Below is a small trained network, with its code and all its weights. Each question gives an input and a class and asks what happens when units are switched off, that is, made to give their printed mean instead of their output.

import numpy as np


def w(rows, s, z=0):
    codes = np.array(rows[::2]) - 128.0
    scale = np.full(codes.shape[1], s)
    scale[-1] = z or s
    return codes * scale


def norm(h):
    return h / np.sqrt((h * h).mean(-1, keepdims=True) + 1e-5)


def f(y):
    return np.maximum(y, 0)


def log_softmax(a):
    a = a - a.max(-1, keepdims=True)
    return a - np.log(np.exp(a).sum(-1, keepdims=True))


def net(x, mask):
    res = np.array(x, float).reshape(1, 8) / 4 @ E
    u = 0
    for l in range(2):
        y = f(norm(res) @ A[l][:, :-1].T + A[l][:, -1])
        res = res + np.where(mask[u : u + 5], y, B[l][:, -1]) @ B[l][:, :-1]
        u += 5
    return log_softmax(norm(res)[-1] @ U[:, :-1].T + U[:, -1])


A, B = {}, {}
E = w([
[129,131,129,136,124],'x0',
[222,208,233,166,202],'x1',
[223,63,78,98,175],'x2',
[104,77,111,252,149],'x3',
[151,228,10,150,140],'x4',
[132,129,130,128,128],'x5',
[128,127,129,129,129],'x6',
[126,129,130,124,134],'x7',
],0.0022)
A[0] = w([
[126,99,150,159,100,110],'L0N1',
[49,223,129,124,135,109],'L0N2',
[3,192,204,153,94,2],'L0N3',
[89,61,249,74,122,116],'L0N4',
[88,153,135,4,148,67],'L0N5',
],0.0056,0.0027)
B[0] = w([
[115,234,77,183,151,161],'L0N1',
[223,56,114,181,95,197],'L0N2',
[213,3,114,92,181,206],'L0N3',
[168,188,19,201,71,254],'L0N4',
[184,210,162,97,106,192],'L0N5',
],0.0057,0.0031)
A[1] = w([
[212,74,83,50,202,223],'L1N1',
[53,85,63,79,60,115],'L1N2',
[223,165,112,210,155,239],'L1N3',
[43,142,119,188,180,66],'L1N4',
[68,67,102,253,237,7],'L1N5',
],0.0057,0.0015)
B[1] = w([
[152,68,127,219,103,194],'L1N1',
[53,144,252,102,229,163],'L1N2',
[6,104,135,75,132,253],'L1N3',
[183,161,147,68,108,141],'L1N4',
[253,205,126,86,95,182],'L1N5',
],0.0059,0.0077)
U = w([
[193,5,104,179,120,133],'0',
[254,201,124,74,88,172],'1',
[52,136,73,151,80,193],'2',
[76,110,232,87,206,6],'3',
],0.0098,0.0014)

Each question gives the input, the list of numbers given to net, and the class t.
The units are the neurons (one row each of A and B). Each row of codes is followed by its name. A weight is (code - 128) times the scale printed after its matrix; where a second scale follows, it is the last column's (A, B and U).
mask holds one flag per neuron, layer by layer. A switched-off neuron (its flag False) gives its mean, the last column of its row in B, instead of its output. The means were averaged over made-up inputs and are rounded, as every weight is.
A unit's drop is (log p(t) with every unit on - log p(t) with that unit switched off) / (log p(t) with every unit on - log p(t) with every unit switched off).
The circuit of an input: a set's keep is (log p(t) with only the set's units on - log p(t) with every unit switched off) / (log p(t) with every unit on - log p(t) with every unit switched off). Starting from all 10 units, units are removed one at a time, each time the one whose removal leaves the highest keep (on an exact tie, the one counted first), for as long as the keep stays at least 0.8.
circuit, biggest first: the units of the circuit, biggest drop first
unit that matters most: the unit with the biggest drop
top k neurons: the k neurons with the biggest drops, biggest first
k most important neurons of layer l: the k neurons of layer l with the biggest drops, biggest first
input [0,1,-4,8,-1,8,3,2], class 1: circuit, biggest first -> (L1N5)
input [5,-8,-5,-5,7,7,0,-6], class 3: circuit, biggest first -> (L1N2; L0N4)
input [-8,3,4,0,3,4,-5,2], class 0: 2 most important neurons of layer 0 -> (L0N4; L0N1)
input [7,-5,4,3,0,8,7,-6], class 3: top 2 neurons -> (L1N2; L0N3)
input [4,1,0,3,-6,-6,1,-1], class 2: circuit, biggest first -> (L0N4; L1N3)
input [1,-6,-6,-8,3,0,-2,-5], class 1: top 3 neurons -> (L0N5; L1N3; L0N2)
input [5,-7,0,1,5,-6,-8,-2], class 3: circuit, biggest first -> (L1N2; L0N4)
input [8,-4,-7,3,-7,-6,5,-3], class 0: 2 most important neurons of layer 0 -> (L0N3; L0N5)
input [-7,-8,5,-6,-6,3,1,-3], class 3: 2 most important neurons of layer 1 -> (L1N2; L1N5)
input [7,3,2,-4,-6,4,-1,2], class 2: circuit, biggest first -> (L0N4; L1N5; L1N3)
input [1,0,-7,-4,6,7,2,0], class 0: circuit, biggest first -> (L0N3; L0N2)
input [8,4,-4,-1,3,-7,-8,5], class 0: 2 most important neurons of layer 0 -> (L0N3; L0N2)
input [-3,7,0,-2,8,-5,-3,5], class 2: top 3 neurons -> (L1N2; L1N3; L1N5)
input [5,-8,-2,-8,-8,7,0,-1], class 1: circuit, biggest first -> (L1N3)
input [-6,-1,-4,6,-6,8,0,7], class 1: circuit, biggest first -> (L1N5; L0N1)
input [-2,-2,1,-3,-6,-7,8,-6], class 2: circuit, biggest first -> (L0N4; L1N5)
input [-8,-2,1,0,-3,7,2,-1], class 2: top 2 neurons -> (L0N4; L1N5)
input [-5,5,4,-3,5,-6,-7,7], class 2: circuit, biggest first -> (L1N5; L1N3)
input [-2,8,5,1,-2,-7,5,1], class 3: top 2 neurons -> (L0N3; L1N3)
input [3,-6,-4,-7,0,-5,-1,-5], class 1: circuit, biggest first -> (L1N3)
input [3,6,2,-3,-6,3,3,7], class 2: top 4 neurons -> (L0N4; L1N2; L1N3; L1N5)
input [1,0,0,4,-2,-7,0,-1], class 1: circuit, biggest first -> (L1N5; L0N2)
input [-3,-6,2,-7,-4,-4,1,-4], class 1: top 3 neurons -> (L0N5; L1N3; L0N4)
input [5,8,1,-7,7,1,-7,1], class 3: circuit, biggest first -> (L1N5; L0N4)
input [3,-5,1,7,0,-4,5,-3], class 1: top 2 neurons -> (L1N5; L1N3)
input [4,7,-1,6,-7,-1,-1,-8], class 2: top 2 neurons -> (L0N4; L1N3)
input [-4,8,6,4,2,2,2,-5], class 3: unit that matters most -> L1N3
input [-4,-6,3,-4,-4,-2,-5,-6], class 3: top 4 neurons -> (L1N2; L1N5; L0N3; L0N2)
input [0,8,3,0,-8,-8,-7,8], class 2: top 2 neurons -> (L0N4; L1N2)
input [7,4,-5,-2,8,0,-3,-4], class 2: top 3 neurons -> (L1N3; L1N2; L0N2)
